Below are the code and all the weights of a small trained network. Each question names an input and a class and asks about switching units off, where a switched-off unit gives its printed mean instead of its output.

import numpy as np


def w(rows, s, z=0):
    codes = np.array(rows[::2]) - 128.0
    scale = np.full(codes.shape[1], s)
    scale[-1] = z or s
    return codes * scale


def f(y):
    return y / 2 * (1 + np.tanh(0.7978845608 * (y + 0.044715 * y**3)))


def log_softmax(a):
    a = a - a.max(-1, keepdims=True)
    return a - np.log(np.exp(a).sum(-1, keepdims=True))


def net(x, mask):
    res = np.array(x, float).reshape(1, 5) / 4 @ E
    y = f(res @ A[0][:, :-1].T + A[0][:, -1])
    res = res + np.where(mask, y, B[0][:, -1]) @ B[0][:, :-1]
    return log_softmax(res[-1] @ U[:, :-1].T + U[:, -1])


A, B = {}, {}
E = w([
[105,124,135,133,108,109,2,198,134,197],'x0',
[67,121,125,92,17,48,148,135,117,77],'x1',
[99,100,191,220,192,131,131,117,191,74],'x2',
[104,96,96,197,129,158,202,188,122,113],'x3',
[201,45,117,113,93,130,129,159,202,88],'x4',
],0.009)
A[0] = w([
[140,127,160,183,199,168,145,108,111,136,188],'N1',
[88,145,171,144,169,135,75,128,148,141,204],'N2',
[180,68,130,140,146,147,120,102,183,115,254],'N3',
[107,79,124,120,55,92,54,233,142,172,206],'N4',
[106,78,124,193,130,155,188,170,141,82,161],'N5',
[137,87,111,154,116,145,139,171,165,148,166],'N6',
[92,166,158,160,161,121,71,147,136,182,183],'N7',
[86,152,177,127,120,109,112,71,146,101,80],'N8',
[152,188,139,62,94,128,60,110,116,164,118],'N9',
[121,171,94,85,72,113,125,112,2,204,238],'N10',
[59,142,144,119,80,67,179,109,118,89,189],'N11',
[137,143,154,166,205,137,111,150,122,176,192],'N12',
[127,154,148,193,192,197,110,132,110,161,79],'N13',
],0.0098,0.0027)
B[0] = w([
[114,145,117,96,96,162,145,179,145,154,214],'N1',
[77,172,87,83,73,92,132,105,89,197,186],'N2',
[167,91,150,90,174,110,64,134,181,120,209],'N3',
[125,99,180,108,47,115,212,221,229,254,243],'N4',
[193,132,199,204,165,189,110,207,107,56,209],'N5',
[172,110,166,158,142,107,127,133,153,89,168],'N6',
[72,113,96,71,42,120,148,142,164,203,194],'N7',
[125,105,137,134,121,52,145,73,133,86,160],'N8',
[166,116,131,184,189,204,135,151,88,52,220],'N9',
[105,222,103,109,141,254,47,204,57,141,247],'N10',
[90,193,101,179,114,133,166,100,19,90,200],'N11',
[54,206,67,111,133,185,123,177,82,150,202],'N12',
[107,189,79,115,112,241,112,223,61,127,205],'N13',
],0.0078,0.011)
U = w([
[163,143,139,189,184,178,117,139,51,63,255],'0',
[164,57,143,95,173,79,107,28,185,132,41],'1',
[169,43,200,123,125,143,154,171,254,154,67],'2',
[90,123,150,167,70,79,190,85,113,131,40],'3',
[85,189,49,83,110,173,128,156,83,179,212],'4',
],0.0092,0.00093)

Each question gives the input, the list of numbers given to net, and the class t.
The units are the neurons (one row each of A and B). Each row of codes is followed by its name. A weight is (code - 128) times the scale printed after its matrix; where a second scale follows, it is the last column's (A, B and U).
mask holds one flag per neuron, in row order. A switched-off neuron (its flag False) gives its mean, the last column of its row in B, instead of its output. The means were averaged over made-up inputs and are rounded, as every weight is.
A unit's drop is (log p(t) with every unit on - log p(t) with that unit switched off) / (log p(t) with every unit on - log p(t) with every unit switched off).
The circuit of an input: a set's keep is (log p(t) with only the set's units on - log p(t) with every unit switched off) / (log p(t) with every unit on - log p(t) with every unit switched off). Starting from the 12 units with the biggest drops (on a tie, the unit counted first), units are removed one at a time, each time the one whose removal leaves the highest keep (on an exact tie, the one counted first), for as long as the keep stays at least 0.8.
units of the circuit, in order: the units of the circuit, biggest drop first
unit that matters most: the unit with the biggest drop
k most important neurons: the k neurons with the biggest drops, biggest first
drop of u: that unit's drop, to one decimal
input [4,6,-1,5,3], class 2: units of the circuit, in order : N4
input [-4,-3,-3,-7,2], class 0: units of the circuit, in order : N4, N7
input [-3,8,0,4,4], class 0: 3 most important neurons : N5, N11, N7
input [-4,5,8,4,7], class 0: 3 most important neurons : N4, N5, N11
input [-1,3,5,-5,-4], class 3: units of the circuit, in order : N10, N8
input [0,-5,-4,-6,5], class 0: 2 most important neurons : N4, N9
input [-6,1,1,1,-2], class 0: 2 most important neurons : N4, N7
input [4,8,0,-5,3], class 3: 2 most important neurons : N11, N3
input [1,-8,7,-6,8], class 4: 2 most important neurons : N12, N13
input [-7,1,7,-4,-4], class 3: 2 most important neurons : N10, N9
input [-3,7,-3,7,-6], class 0: 2 most important neurons : N4, N7
input [-5,0,-5,7,8], class 0: 3 most important neurons : N4, N5, N7
input [-2,0,-7,-8,-6], class 0: 2 most important neurons : N9, N4
input [-1,1,4,-6,-1], class 1: unit that matters most : N10
input [-4,-1,-1,-8,1], class 0: 3 most important neurons : N4, N9, N7
input [-2,4,6,7,-6], class 0: drop of N5 : 0.3
input [4,2,-6,1,6], class 2: drop of N4 : 0.2
input [2,6,5,4,-6], class 3: drop of N10 : 0.2
